Below is a small trained network, with its code and all its weights. Each question gives an input and a class and asks what happens when units are switched off, that is, made to give their printed mean instead of their output.

import numpy as np


def w(rows, s, z=0):
    codes = np.array(rows[::2]) - 128.0
    scale = np.full(codes.shape[1], s)
    scale[-1] = z or s
    return codes * scale


def norm(h):
    return h / np.sqrt((h * h).mean(-1, keepdims=True) + 1e-5)


def f(y):
    return np.maximum(y, 0)


def log_softmax(a):
    a = a - a.max(-1, keepdims=True)
    return a - np.log(np.exp(a).sum(-1, keepdims=True))


def net(x, mask):
    res = np.array(x, float).reshape(1, 8) / 4 @ E
    u = 0
    for l in range(3):
        y = f(norm(res) @ A[l][:, :-1].T + A[l][:, -1])
        res = res + np.where(mask[u : u + 4], y, B[l][:, -1]) @ B[l][:, :-1]
        u += 4
    return log_softmax(norm(res)[-1] @ U[:, :-1].T + U[:, -1])


A, B = {}, {}
E = w([
[200,174,62,162,92,141,94,67,176,171,190,134],'x0',
[92,105,59,219,201,82,126,165,109,67,183,117],'x1',
[111,95,59,94,214,113,143,152,68,158,152,112],'x2',
[144,47,119,154,71,109,183,85,229,107,91,155],'x3',
[110,43,156,81,118,51,128,139,217,151,30,127],'x4',
[2,175,151,173,86,60,130,87,113,220,146,54],'x5',
[74,120,101,124,158,102,4,154,137,192,123,155],'x6',
[189,135,107,175,86,124,70,170,136,135,175,160],'x7',
],0.0049)
A[0] = w([
[12,102,101,145,194,117,125,106,124,86,108,120,27],'L0N0',
[141,205,226,250,35,200,116,123,94,56,166,140,74],'L0N1',
[2,71,170,137,104,45,65,155,171,205,72,141,37],'L0N2',
[46,157,223,102,66,166,213,57,78,182,137,120,3],'L0N3',
],0.0082,0.0043)
B[0] = w([
[127,28,107,92,218,137,170,80,165,145,130,187,190],'L0N0',
[89,203,181,73,21,43,189,165,193,63,182,126,206],'L0N1',
[101,205,139,132,51,57,120,218,201,36,174,131,254],'L0N2',
[112,100,3,104,105,232,127,80,20,184,38,49,207],'L0N3',
],0.005,0.0078)
A[1] = w([
[186,136,241,192,135,149,98,75,124,145,136,157,42],'L1N0',
[141,150,119,130,93,121,35,91,152,199,148,143,90],'L1N1',
[153,113,253,144,171,147,107,109,47,178,94,127,1],'L1N2',
[151,121,254,167,126,144,102,82,90,179,105,138,62],'L1N3',
],0.014,0.0042)
B[1] = w([
[80,98,209,61,135,126,241,119,170,118,119,144,143],'L1N0',
[178,164,81,219,254,215,73,216,161,175,22,121,255],'L1N1',
[236,117,87,157,120,162,50,224,159,195,152,151,155],'L1N2',
[139,119,41,140,182,119,150,81,111,49,133,97,135],'L1N3',
],0.0043,0.0046)
A[2] = w([
[239,79,167,71,61,172,128,149,180,96,59,171,136],'L2N0',
[160,85,235,176,138,129,21,106,44,180,142,148,3],'L2N1',
[68,33,157,121,86,49,59,154,177,176,60,140,117],'L2N2',
[44,141,200,8,174,119,68,200,80,133,79,141,51],'L2N3',
],0.015,0.002)
B[2] = w([
[117,75,178,63,230,160,191,127,143,160,114,184,247],'L2N0',
[104,115,111,147,146,134,110,141,105,138,53,97,142],'L2N1',
[100,113,80,192,75,60,96,70,107,63,165,80,233],'L2N2',
[180,195,181,142,77,139,124,180,255,159,102,160,235],'L2N3',
],0.0086,0.013)
U = w([
[148,95,163,132,108,134,91,86,67,144,127,121,3],'0',
[91,19,80,152,171,81,125,67,121,89,122,122,91],'1',
[159,170,86,161,156,182,58,179,115,185,95,118,153],'2',
[83,140,125,83,66,179,172,60,45,172,84,64,81],'3',
[106,187,149,156,12,80,123,143,192,95,142,107,199],'4',
[164,146,97,137,148,149,116,151,26,97,225,150,71],'5',
[152,98,178,73,181,170,181,142,183,143,99,188,181],'6',
],0.011,0.005)

Each question gives the input, the list of numbers given to net, and the class t.
The units are the neurons (one row each of A and B). Each row of codes is followed by its name. A weight is (code - 128) times the scale printed after its matrix; where a second scale follows, it is the last column's (A, B and U).
mask holds one flag per neuron, layer by layer. A switched-off neuron (its flag False) gives its mean, the last column of its row in B, instead of its output. The means were averaged over made-up inputs and are rounded, as every weight is.
A unit's drop is (log p(t) with every unit on - log p(t) with that unit switched off) / (log p(t) with every unit on - log p(t) with every unit switched off).
The circuit of an input: a set's keep is (log p(t) with only the set's units on - log p(t) with every unit switched off) / (log p(t) with every unit on - log p(t) with every unit switched off). Starting from all 12 units, units are removed one at a time, each time the one whose removal leaves the highest keep (on an exact tie, the one counted first), for as long as the keep stays at least 0.8.
units of the circuit, in order: the units of the circuit, biggest drop first
unit that matters most: the unit with the biggest drop
k most important neurons of layer l: the k neurons of layer l with the biggest drops, biggest first
drop of u: that unit's drop, to one decimal
input [4,0,-2,5,3,3,-4,5], class 6: unit that matters most	L2N0
input [6,-7,7,3,6,5,0,-6], class 4: 2 most important neurons of layer 0	(L0N2 L0N0)
input [-8,3,6,5,4,-1,-7,6], class 1: 2 most important neurons of layer 2	(L2N3 L2N2)
input [-4,7,5,0,-8,8,5,-7], class 6: 3 most important neurons of layer 2	(L2N2 L2N3 L2N1)
input [-8,-7,-7,7,8,0,1,6], class 1: units of the circuit, in order	(L2N2 L2N0)
input [7,1,0,5,-6,5,-1,-6], class 3: units of the circuit, in order	(L2N3 L0N3)
input [-2,-8,0,5,2,5,-3,4], class 3: 2 most important neurons of layer 0	(L0N3 L0N0)
input [4,-3,5,-4,-5,-5,6,-6], class 2: units of the circuit, in order	(L2N0 L0N2)
input [-5,1,-4,6,1,-2,6,-4], class 4: 2 most important neurons of layer 2	(L2N2 L2N3)
input [-8,2,-2,-1,-1,8,-4,-5], class 3: 2 most important neurons of layer 2	(L2N2 L2N0)
input [-6,7,5,-1,-1,-5,-8,-3], class 1: 3 most important neurons of layer 0	(L0N1 L0N2 L0N0)
input [-4,-5,1,-2,-7,-1,-3,-7], class 3: 2 most important neurons of layer 0	(L0N3 L0N2)
input [5,7,3,6,-8,2,7,1], class 2: 2 most important neurons of layer 2	(L2N2 L2N0)
input [5,2,-1,1,8,2,-8,8], class 6: units of the circuit, in order	(L2N0)
input [-2,1,-4,3,8,-1,-6,8], class 1: 2 most important neurons of layer 2	(L2N2 L2N3)
input [6,4,8,3,1,-6,6,-4], class 1: 2 most important neurons of layer 2	(L2N3 L2N0)
input [1,2,-2,-7,-2,6,2,-4], class 2: 2 most important neurons of layer 0	(L0N3 L0N2)
input [-4,3,6,3,0,1,6,-4], class 4: drop of L2N3	0.2
input [7,-7,3,8,-6,6,0,-2], class 3: drop of L2N3	0.3
input [-4,0,3,1,-2,7,-6,8], class 3: drop of L0N1	-0.1
input [2,-4,-1,2,-4,0,6,-2], class 2: drop of L1N0	0.0
input [-4,-8,1,-4,5,-3,7,-4], class 4: units of the circuit, in order	(L2N2)
input [2,-2,0,6,7,-8,7,8], class 1: 2 most important neurons of layer 2	(L2N2 L2N3)
input [-1,7,-2,5,-1,0,3,-1], class 1: 2 most important neurons of layer 0	(L0N0 L0N1)
